Below are the code and all the weights of a small trained network. Each question names an input and a class and asks about switching units off, where a switched-off unit gives its printed mean instead of its output.

import numpy as np


def w(rows, s, z=0):
    codes = np.array(rows[::2]) - 128.0
    scale = np.full(codes.shape[1], s)
    scale[-1] = z or s
    return codes * scale


def norm(h):
    return h / np.sqrt((h * h).mean(-1, keepdims=True) + 1e-5)


def f(y):
    return np.maximum(y, 0)


def log_softmax(a):
    a = a - a.max(-1, keepdims=True)
    return a - np.log(np.exp(a).sum(-1, keepdims=True))


def net(x, mask):
    res = np.array(x, float).reshape(1, 3) / 4 @ E
    u = 0
    for l in range(2):
        y = f(norm(res) @ A[l][:, :-1].T + A[l][:, -1])
        res = res + np.where(mask[u : u + 4], y, B[l][:, -1]) @ B[l][:, :-1]
        u += 4
    return log_softmax(norm(res)[-1] @ U[:, :-1].T + U[:, -1])


A, B = {}, {}
E = w([
[62,173,127,154,187,218,221,74,102],'x0',
[154,253,125,183,110,153,95,111,243],'x1',
[92,158,167,104,102,251,26,186,86],'x2',
],0.0039)
A[0] = w([
[160,36,181,96,177,183,128,191,82,3],'0.n1',
[197,104,107,107,118,2,72,208,74,20],'0.n2',
[54,107,191,122,132,113,71,107,86,165],'0.n3',
[119,84,116,17,205,86,204,125,133,118],'0.n4',
],0.0052,0.0029)
B[0] = w([
[198,160,160,190,60,164,189,35,62,209],'0.n1',
[60,80,89,88,184,164,218,254,217,247],'0.n2',
[70,129,13,104,81,166,2,144,191,218],'0.n3',
[202,172,74,143,144,152,121,66,125,252],'0.n4',
],0.0056,0.0035)
A[1] = w([
[81,137,123,142,214,172,184,79,75,4],'1.n1',
[177,174,28,154,152,189,133,114,180,215],'1.n2',
[130,3,127,108,165,128,136,134,21,93],'1.n3',
[109,102,117,91,208,2,182,51,151,133],'1.n4',
],0.0075,0.0012)
B[1] = w([
[130,85,141,80,135,75,95,254,243,200],'1.n1',
[161,80,113,142,133,78,171,118,74,254],'1.n2',
[166,243,160,207,158,73,145,73,185,180],'1.n3',
[61,161,156,117,74,229,35,115,78,208],'1.n4',
],0.0081,0.0087)
U = w([
[72,94,120,85,150,71,110,214,249,155],'0',
[52,163,74,115,84,208,33,95,85,141],'1',
[242,211,95,198,144,71,148,93,132,136],'2',
[121,7,81,104,116,85,163,158,45,145],'3',
[128,108,225,18,184,138,188,60,91,32],'4',
[106,111,223,32,206,102,160,74,71,2],'5',
[97,125,204,20,189,106,183,76,72,18],'6',
],0.011,0.0093)

Each question gives the input, the list of numbers given to net, and the class t.
The units are the neurons (one row each of A and B). Each row of codes is followed by its name. A weight is (code - 128) times the scale printed after its matrix; where a second scale follows, it is the last column's (A, B and U).
mask holds one flag per neuron, layer by layer. A switched-off neuron (its flag False) gives its mean, the last column of its row in B, instead of its output. The means were averaged over made-up inputs and are rounded, as every weight is.
A unit's drop is (log p(t) with every unit on - log p(t) with that unit switched off) / (log p(t) with every unit on - log p(t) with every unit switched off).
The circuit of an input: a set's keep is (log p(t) with only the set's units on - log p(t) with every unit switched off) / (log p(t) with every unit on - log p(t) with every unit switched off). Starting from all 8 units, units are removed one at a time, each time the one whose removal leaves the highest keep (on an exact tie, the one counted first), for as long as the keep stays at least 0.8.
circuit, biggest first: the units of the circuit, biggest drop first
top k neurons: the k neurons with the biggest drops, biggest first
k most important neurons of layer l: the k neurons of layer l with the biggest drops, biggest first
input [5,-3,-2], class 0: circuit, biggest first => (1.n1)
input [-1,6,-7], class 1: circuit, biggest first => (1.n4, 1.n3)
input [-6,-5,-3], class 0: top 2 neurons => (0.n2, 1.n2)
input [4,-3,-3], class 0: 2 most important neurons of layer 1 => (1.n1, 1.n4)
input [-7,-4,-4], class 0: top 3 neurons => (0.n2, 1.n2, 1.n3)
input [-1,1,-2], class 3: top 2 neurons => (1.n3, 1.n2)
input [4,-7,-6], class 2: top 4 neurons => (1.n3, 0.n4, 0.n2, 1.n1)
input [0,1,-2], class 3: 2 most important neurons of layer 1 => (1.n2, 1.n3)
input [-5,1,-6], class 1: 2 most important neurons of layer 1 => (1.n4, 1.n1)
input [0,-1,1], class 3: top 4 neurons => (1.n3, 1.n4, 0.n3, 1.n2)
input [3,5,3], class 2: top 3 neurons => (1.n4, 0.n2, 1.n1)
input [-3,-4,-2], class 2: 2 most important neurons of layer 0 => (0.n4, 0.n1)
input [5,-1,-2], class 0: top 2 neurons => (1.n1, 0.n3)
input [7,6,-2], class 0: 2 most important neurons of layer 1 => (1.n1, 1.n3)
input [-5,-7,-4], class 2: most important neuron of layer 1 => (1.n3)
input [3,6,-8], class 1: 2 most important neurons of layer 1 => (1.n4, 1.n3)
input [-5,-7,2], class 2: top 2 neurons => (1.n3, 0.n1)
input [-4,-1,-7], class 1: 2 most important neurons of layer 1 => (1.n4, 1.n1)
input [6,-3,-8], class 1: top 2 neurons => (1.n4, 0.n2)
input [1,1,3], class 3: circuit, biggest first => (1.n2)
input [-3,-5,-5], class 1: 2 most important neurons of layer 1 => (1.n4, 1.n1)
